Each row of numbers belongs to one of the nodes below and depends on some of the facts about them. Some rows are named. Which node is each other row?

Known rows:
lafur: [ 1 -1  0  1  3  2  1  0 -1 -1  1  0 -2 -1 -1  2 -5 -1  0  1  0  2 -4  1
  0 -3  2 -1  1  1]
miska: [ 1 -2  1  2  2  1  0  3  3 -1  2 -2  2  1  0  3 -7 -2 -4 -1  5  3 -3  0
  0 -4  1  0  0 -2]
trunusim: [  0   5   8   3   7  -1  10   0  -7  -6  -9   3  11   2   0   7   1   4
  -4   5 -11  -3   3   2  -7  -4  -1   4  -2   5]
pegron: [ 1 -8  3 -6 -4  6  9 -5 -3 -5 11  3 -3 -3  1 -9 12  0  2  9 -2 -4  0 -2
  6  4 13  0  4  2]
skoruk: [-5  2 -7  1  0 -2 -7 -3  2 -1  4 -4 -3  4 -2  6 -9 -2 -2 -6  0 -1 -4  6
  1 -4 -3 -2  2  1]
skitro: [-2 -6  6  2  0  7  7 -2 -5 -2  9  2 -1 -1  5 -9  9  2  0  5  3 -1 -2  1
  0  2 14 -3  7 -1]
dabrom: [ -2   1 -24  -5 -17  -3 -10  -6   9  -1  -3   7  -2   5   2  -2 -14 -11
   9 -12  -1  -3  -3  14   0   3  -7  -4  -6   2]
zugre: [ 0 -1  0  2  5  1  0  2  0 -2  0 -1  0  0 -3  4 -7 -4 -1  1  6  3 -2 -3
 -1 -3 -1  2  4 -2]
dreplal: [ 2  2  4 -3  3 -5 -1 -3 -3 -1 -6 -1  0 -2 -6  9 -4  4  6 -3 -9 -3 -7 -4
  6 -4 -1  2 -2 -1]
gugran: [ 1 -1 -3  3  4  4  1  0  0  2  1  0 -1 -4  6 -7  4  0 -2  3  9  4  2 -4
 -3  1  2  5 -3 -1]
ruson: [ 4  2  2  3  0 -4  0  0  0  1 -7  2  4  0  1  5 -3  2  4 -5 -1  1 -4  4
  1 -2 -1 -4 -1 -4]
susto: [  0  -1   5  -2   8   3  10   4  -4  -5  -5   1   6  -4   5  -3   5  -1
  -6  10  -4  -3   7  -3  -7   1   3  10 -12   5]
zuskitru: [-3  0 -5  0  2  4 -4 -1  1  3  5 -2 -5  0  6 -7  7  0  0 -4  1  0  0  2
 -3  2  0  0 -5  1]
drelotru: [ 1  4  3  6  5  0  2 -1 -4 -1 -5  1  0  0 -1  3  1  7  1  1 -6  2 -4  0
 -2 -1 -1 -2  4  1]
plodenir: [ 0 -2  1  4  4  7  1  3  1  0  1  0 -1  0  4 -7  2 -2 -6  4  9  6  3 -1
 -5  2  4 -4  1 -2]
debrir: [ 2  0 -2  3  3  2  1 -1 -4  2 -1  1 -1 -3  5 -6  9  3  0  2  0  1  1 -4
 -2  2  3  4 -4 -1]
plaraku: [-3  1 10 -1  9  1 11  5 -4 -7 -4  2 11 -2  3  4 -6 -1 -2  4 -1 -2  3  0
 -5 -2  4  5 -6  4]

Some facts about the nodes:
badrak: β 419
bipil: Π votel stodrute; β 518
bradu: ρ rakan fozin faka; β 654
brapan: Θ tusal; β 838
bredam: Θ fizi litrober; β 419
brelas: Θ dronedrol triremor; β 364
breplel: Θ tusal; ρ stepen skoruk klonos; β 419
brezam: Θ muvim stogen skoruk; Π stodrute; β 838
briflelo: Θ skoruk; β 419
brodro: Θ rakan; β 419
brukla: Θ sozite skoruk; ρ skestasil zugre; β 419
busin: Θ skoruk; β 364
dabrom: Π geso zeka; β 364
dadran: Θ muplum; ρ goteskir dapligrin; β 518
dapligrin: Θ briflelo; β 419
debrir: Θ muvim; ρ zeplo; β 419
disi: Θ fekle triremor; ρ vakos; Π breplel; β 364
dravir: Θ musar; β 419
drelotru: Θ flepler briflelo muplum; ρ kifil gregik brelas briflelo; β 419
drepal: Θ fekle; β 364
dreplal: ρ vinir brodro; β 419
drifu: Θ bradu; ρ drumon fekle; Π rosok skitro; β 654
drodo: Π lafur trogik; β 419
dronedrol: ρ brelas briflelo geso trogik litrober; Π plaraku rosok; β 419
drosus: Θ grusto; Π drepal; β 518
drubon: Θ brapan; Π rumul zeka; β 419
drumon: Θ triremor skoruk; β 838
faka: Θ tusal skoruk; β 654
fatrur: β 419
fekle: β 838
festu: ρ goteskir veze fekle gribe mapidras miska; β 518
fima: β 419
fizi: Θ briflelo skoruk; β 838
flekli: Θ flepler; β 838
fleluze: ρ brapan riger pegron; β 364
flepler: ρ kebramem trogik; Π vabrudrul dapligrin; β 838
flevu: Θ drumon nubru; Π stiskal rodon; β 364
flivutum: Θ rakan; β 364
fozin: Θ kebramem; Π kigi skeko; β 654
gegrem: ρ vakos geso gibo tenak; Π tofoduk; β 364
geso: Θ sozite; β 518
gibo: Π busin grusto; β 419
goteskir: Θ zuske; β 419
grazis: Π laral plugam; β 419
gregik: Θ muplum; Π gribe; β 419
gribe: Θ plimabas dadran; β 419
grodere: Θ sozite; ρ zuske dabrom; β 654
grodol: Θ drelotru muplum; ρ stustaru klabik; β 654
grusto: Θ bredam stumom faka; β 419
gugran: Θ briflelo; β 419
guki: Θ disi tusal; ρ vakos stogen briflelo kinaplus; Π tofoduk gugran zugre; β 419
kasik: ρ stustaru; β 838
kebramem: β 654
kifil: Θ skoruk; Π kebramem drepal geso; β 654
kigi: ρ geso rosok; β 518
kinaplus: Θ brapan; β 518
klabik: β 419
klepu: Θ drelotru muplum; Π mokla dravir; β 419
klestamim: Θ rodon; β 654
klonos: Θ flepler dreplal; β 654
kotrofu: ρ mokla riger zeka drubon; β 654
koza: ρ susto brezam; Π votel breplel pamukol stodrute; β 364
lader: Π dreplal; β 419
lafur: Θ muplum; β 419
lako: Θ kifil; ρ vakos tamo stogen brodro gibo; β 838
laral: β 654
ledibil: ρ sozite stiskal runola; β 364
lefu: Θ fima tusal litrober vezugo; β 518
lelo: ρ kebramem veze; β 419
lemil: Θ skoruk; ρ riger flivutum; β 419
liple: Θ briflelo; ρ badrak stepen; Π saflun skitro fleluze; β 419
litrober: β 654
mapidras: Π zeka ruson; β 419
medin: ρ lafur plovufam kinaplus lefu zugre; β 654
meplan: Θ briflelo skoruk; ρ fima vakos fatrur; Π grodol brelas grusto; β 419
meras: Θ dreplal muplum rodon; Π vabrudrul debrir; β 654
miska: β 419
mokla: β 654
muplum: Θ skoruk; ρ skestasil zeplo flivutum; Π neple; β 364
musar: ρ grazis stogen fizi drubon; Π stodrute runola; β 654
muvim: Θ sozite; ρ fozin; β 838
neple: Θ skoruk; ρ plaraku rumul tofoduk badrak fekle mapidras; β 518
nirom: Θ tusal skoruk; β 419
nubru: Θ briflelo rodon; ρ kifil; Π tofoduk vinir; β 419
nutos: Π tofoduk stepen nirom; β 518
pamukol: Θ fima; β 419
pegron: Θ meras skoruk; Π faka skitro; β 419
plaraku: β 838
plava: Θ litrober; Π skezi drumon; β 419
plezus: Θ fekle; β 419
plimabas: Θ skoruk; β 419
pliplate: Θ skoruk rodon; ρ kifil vokar sozite zeka; β 654
plodenir: Θ brapan; β 419
plovufam: Π laral; β 419
plugam: β 518
rakan: Θ muplum; β 654
riger: Θ votel tusal; Π plodenir; β 419
rodon: β 364
rosok: Θ vokar fekle flivutum; β 654
rumul: Θ skobel skoruk; β 518
runola: β 654
ruson: ρ skestasil dapligrin gugran flevu; β 419
saflun: ρ drodo stibru nutos klonos; β 518
skeko: β 419
skestasil: Π lelo; β 419
skezi: β 419
skitro: Θ skoruk; β 419
skobel: Θ plimabas skoruk; ρ kifil skoruk; β 654
skoruk: β 654
skufonur: Θ goteskir; ρ fekle klabik; β 419
sozite: Θ lafur briflelo; β 654
stepen: Θ tusal; β 419
stibru: Θ lemil; Π stepen zuske; β 419
stiskal: Θ drifu skoruk; β 419
stodrute: β 654
stogen: Θ tusal; β 419
stumom: Θ briflelo; ρ kebramem rumul brelas flevu plodenir zugre; β 654
stustaru: β 419
susto: Θ muplum tusal; β 838
tamo: Θ plimabas; Π brelas runola; β 364
tenak: Θ zuske stumom; β 419
tofoduk: β 419
trabasto: ρ kebramem triremor fozin stiskal rodon; β 419
triremor: Θ tusal; β 419
trogik: Θ plimabas; β 654
trunusim: ρ sozite klonos lefu miska; β 838
tusal: ρ faka; β 419
vabrudrul: Θ dreplal; ρ bipil tamo pegron; β 838
vakos: β 419
veze: β 419
vezugo: Θ lafur brezam; ρ stepen skitro plodenir; Π busin; β 364
vinir: Θ dreplal dadran skoruk; β 419
vokar: β 419
votel: Θ flepler; β 419
zaklok: ρ laral klepu plezus stogen; β 654
zeka: β 419
zeplo: Θ fekle; Π lafur; β 419
zugre: β 419
zuske: Θ medin plimabas skoruk; β 419
zuskitru: Θ rodon; β 654

Name these rows:
No name comes twice in this set of rows, the named rows included.
[ 0  0 -2  3  2  2  0  0 -2  2  0  1  2 -5 10 -6  6  6  4 -4  6  0 -1  0
 -2  2  5  4 -6 -1] -> skufonur
[-4  4 -2  7  2  0 -4 -4 -2  2  0  0 -2  2  5  2  3  6  4 -8 -3  2 -4  7
 -4  1 -2 -4  5  1] -> stumom
[  0   3  -4  -1  -1  -5  -4  -5  -2   3   1  -2  -3   2   0   4   5   2
   0  -4 -11  -2  -1   3   1   1  -5  -1   1  -1] -> kotrofu
[ -6   0  -9   0  -4   3  -6  -5   2   4   8  -1  -6   1   8 -10   9  -1
   3  -9  -1  -2   2   4  -2   7   1  -3  -2   1] -> busin
[ 0  0 -5  5  1  3  0 -2  0 -1  4 -1 -3  1  2 -5  4 -1 -6  6  5  2 -2 -2
 -3 -2  4  3  0  0] -> stiskal
[ 3 -6  9 -4  7  3  1  5  1  1 -3 -2 -4 -2 -3 -4  2 -4 -5  8  1  2  2 -5
  0  6  2 -3 -4 -2] -> brodro
[ 2  2  3  6  1 -4  0 -2 -4  1 -4 -1  4  2  0  4  2  5 -2 -2 -4 -1 -2  4
 -1 -3 -1 -2  6 -1] -> trabasto
[ -4  -5   0   2   2  -4 -12  -1   4  -7   0   0  -2   4  -2   9 -16  -4
  -1 -11   1  -2  -8   8  -4  -4  -4  -4   5  -2] -> kebramem
[  3  -2 -13  -1 -12   0  -2   0   5  -3  -7  10   5   1   3   1 -19  -7
   8  -4   9   1  -5  10  -1   0  -1  -1  -3  -1] -> mapidras
[ 0  0  4 -1 -2  5  2 -1 -4 -1 -1  6 -2 -5  0 -5  9  7  8  6 -5 -2 -1 -5
  1  5  2  1  1  4] -> meplan
[ -1  -4   5   3  -4   7   8  -4  -6  -1   8   4   3  -1   6 -10  12   8
   5   2   1  -2   1   5   0   3  12  -4  10   0] -> liple
[-2  4 -5  5  1  0 -5 -6 -3  3  4 -1 -6  2  5 -5 13  5 -2 -1 -6  2  0  2
 -4  2 -2 -2  1  2] -> pliplate
[-3  4 -4  5  2 -1 -6 -5 -3  2  1 -2 -2  3  3  1  2  3  1 -5 -6  1 -2  4
 -2 -2 -2 -3  3  2] -> skobel
[-4  0 -8  3  2  5 -4 -2  2  2  8 -2 -5  1  5 -8  2 -3 -5 -2  5  4  1  2
 -4  1  1 -1  0  1] -> klonos
[-7 -4  4 -4 -8  2  1 -7 -3 -2 11  4  1  0  6 -1  5  8 14 -9 -3 -8 -3 13
  4  1 11 -6 12  0] -> drifu

Now the same nodes, written a new way:
Some nodes and their rows:
neple: [ -3  -8   6  -9 -11  12  -6  10   6  -5   3 -14  -9   1   6  12  12  12
   7   3   3   3  -5  -3  -4   3   0  10  12   5   1   4   5]
dronedrol: [ -7  -5  -7  20   4  10  -2  -8  -8  12  30   6 -11  -5  -5  -6 -14  -9
  -4 -17   6 -10   1 -12   3  -4  -7   1   2   4  -2   6   3]
litrober: [ -9  -4  10   6   5  -6 -10  -4 -14  -3   1   6   4 -10 -12  -6  -3   2
  10  -9   6 -10   3  29  -4  -9   7   0   8 -24  -3   4   2]
plimabas: [ -3 -21   9 -13  -5  13  -3   5 -11  -1  15  -5   1  -3   5 -10  23 -15
  -1   5   1 -11   7   8  -2  -3   7  17   5  -3   4  21   0]
kotrofu: [  0  12  -5  -1   9   3  -5   2  -6   4 -20   6  11 -10 -10  -4  -4   3
  -3  -6  -3   8  -4   0   2   3   4 -11 -16 -10   1  -4  -4]
festu: [  6  10   4   6   6  17   2   3 -10  13 -11   1  -5  -6 -15  -2   6   1
  -4  -4  -4   8  -3 -12  12   4   2  -3  -9   4   0  -7  -2]
lelo: [  5   3  -3   6   6   9   7   0  -9  15   7   1  -3   1 -10  -8   1  -9
  -9  -3  -5   2  -1 -17  14   3   0   1 -15   1   3   1  -2]
skestasil: [  6   3  -6   2   0   1   8  -4  -5  14   0   5  -2   2  -3  -8   3 -17
  -9   6  -3   2   5 -12   8  -1   0  -9 -12  -1   0  -8  -6]
brukla: [ -3 -14  -6  -6 -16   3  -3   8  13 -12  11 -12  -6   8   9   8  10   7
   2  11  -1  -2  -2 -18   1   3  -6   6   2   6   1   9   3]
stepen: [ -1   0  -6  16  -2 -15   6  -7  13  -4  25  -3  -2  12  -1   1 -26   4
  10  13   3  -5  -1  -9   1  -4  -7   3   7  11  -6  -2   8]
laral: [  2   9  -1  -2   9  -7  -2  -3  -4   3 -21   6  11  -7  -5  -2  -1  -1
  -5  -4  -3   7   1   8   0   0   4 -15 -12  -7   0  -4  -8]
rodon: [ -6  -7  31 -13   3   9  -7   9 -20   8 -12   1  -2 -11 -15  -1  12  -1
   1 -13   5 -14   4  37 -15  -8  17   3  14 -12   1   5   2]
stustaru: [  7   4  -1   0   6   2  11  -4  -5   7   7   2   3   1  -6 -11   5 -15
  -4   5  -8  -3   2  -4  10   2   3  -6 -16   4  -1  -2  -6]
tenak: [  0  -8  -3 -10 -14  -5   1   5  15 -12   1  -7   6   8  15   5  14   6
  -6  11  -5  -4   3 -19   0   2  -1   4  -3   8   2   8  -1]
kinaplus: [  1  14  -1  15   6 -12   3  -7  10 -12   7   3  -1   4  -5   5 -17  13
   3   0   0  -2  -1  -3   0   0  -2  -6   4  13  -5 -11   2]
medin: [ -9 -10   7 -12  -4  10 -14  10 -10   1 -17  -4   2 -11  -6  -1  17   5
   1  -5   2   2   0  14  -6  -2   7   2   2 -21   3  11  -3]
drodo: [  6   3  -4   2   4   5  12  -3  -4  21   4   3  -4   0  -2  -8   3 -17
 -12  -3  -2   2   3 -12   9   0  -4  -7 -14   1   1  -5  -7]

Which node is each row?
No name comes twice in this set of rows, the named rows included.
[  1   5  -5  16   0 -16   7  -7   7  -6  19   1  -2  10  -5   0 -21   2
   2   6  -1  -5  -1 -11   6  -2  -9  -4  -2  12  -4  -4   3] -> plodenir
[ -5 -13  10  -8  -6  -8  -6   4  -6  -7 -12  -4   2  -3  -3   5   6   4
   6  -2   3  -2   3  25  -8  -7   4  -2   8 -15   0   6   0] -> sozite
[ -4 -12  12  -6  -6  13  -6   4  -4  -2   5  -6  -7  -4  -4   1  16   5
   7   1   3  -5  -1   4  -3   0   7   8   8   1  -1   9   1] -> dadran
[ -3  16  -2  -5  14  18   5   9  -1  32 -32   6  12 -10  -8  -6 -15   4
 -14 -14   3   8   3  -8 -13   9   9  -8   4 -17  -7 -20   7] -> gegrem
[ -9  21   1   9  10  -7  -1  -4   3  -9  -5  12 -13  -4  -4   2 -37  17
   4 -17   5  -5  -7   4 -13   0  -2  -2  17  10  -7 -28   6] -> disi
[-10   4   9  -6  -4   4  -4   4   1   1  -7  -4 -14  -4  -1  14 -14  15
   6 -13   9  -1  -8   9 -15  -2  -4  -4  17   9  -3 -13   4] -> vezugo
[-14 -32  29 -10  -7  12 -18   3 -30   0   5   0  -3 -17 -13 -12  26 -11
  13  -8  11 -14  11  51 -15 -16  16  12  19 -34  -1  26   0] -> skoruk
[ -7 -15  -2  -6  -9  13  -5   4   2  -7  13  -8   0   1   8  -4  17  -2
   1   6   0  -5   3 -11  -2   1  -1  13   2   2   2  13   1] -> lemil
[  2   3  -6   6   5  -8   5  -3   4  -7  16   1   2   6   3  -3 -13   0
   1   3  -5  -6  -4  -9   7   2  -3   5  -4  13  -1   1   3] -> pamukol
[  3 -12   0  -6 -11   2   8   4  10   6   9  -8  -2   8  14   4   5  -9
  -3   8   2   0   4 -13  -1   0  -4   1   3   2   1   5   2] -> stibru
[ -3   3 -13  10  -2 -10   6  -9  15 -10  23   2  -7   9   9   3 -21   2
   4   6   3  -7  -1 -12  -1   0 -11   0   5  17  -4  -7   4] -> riger

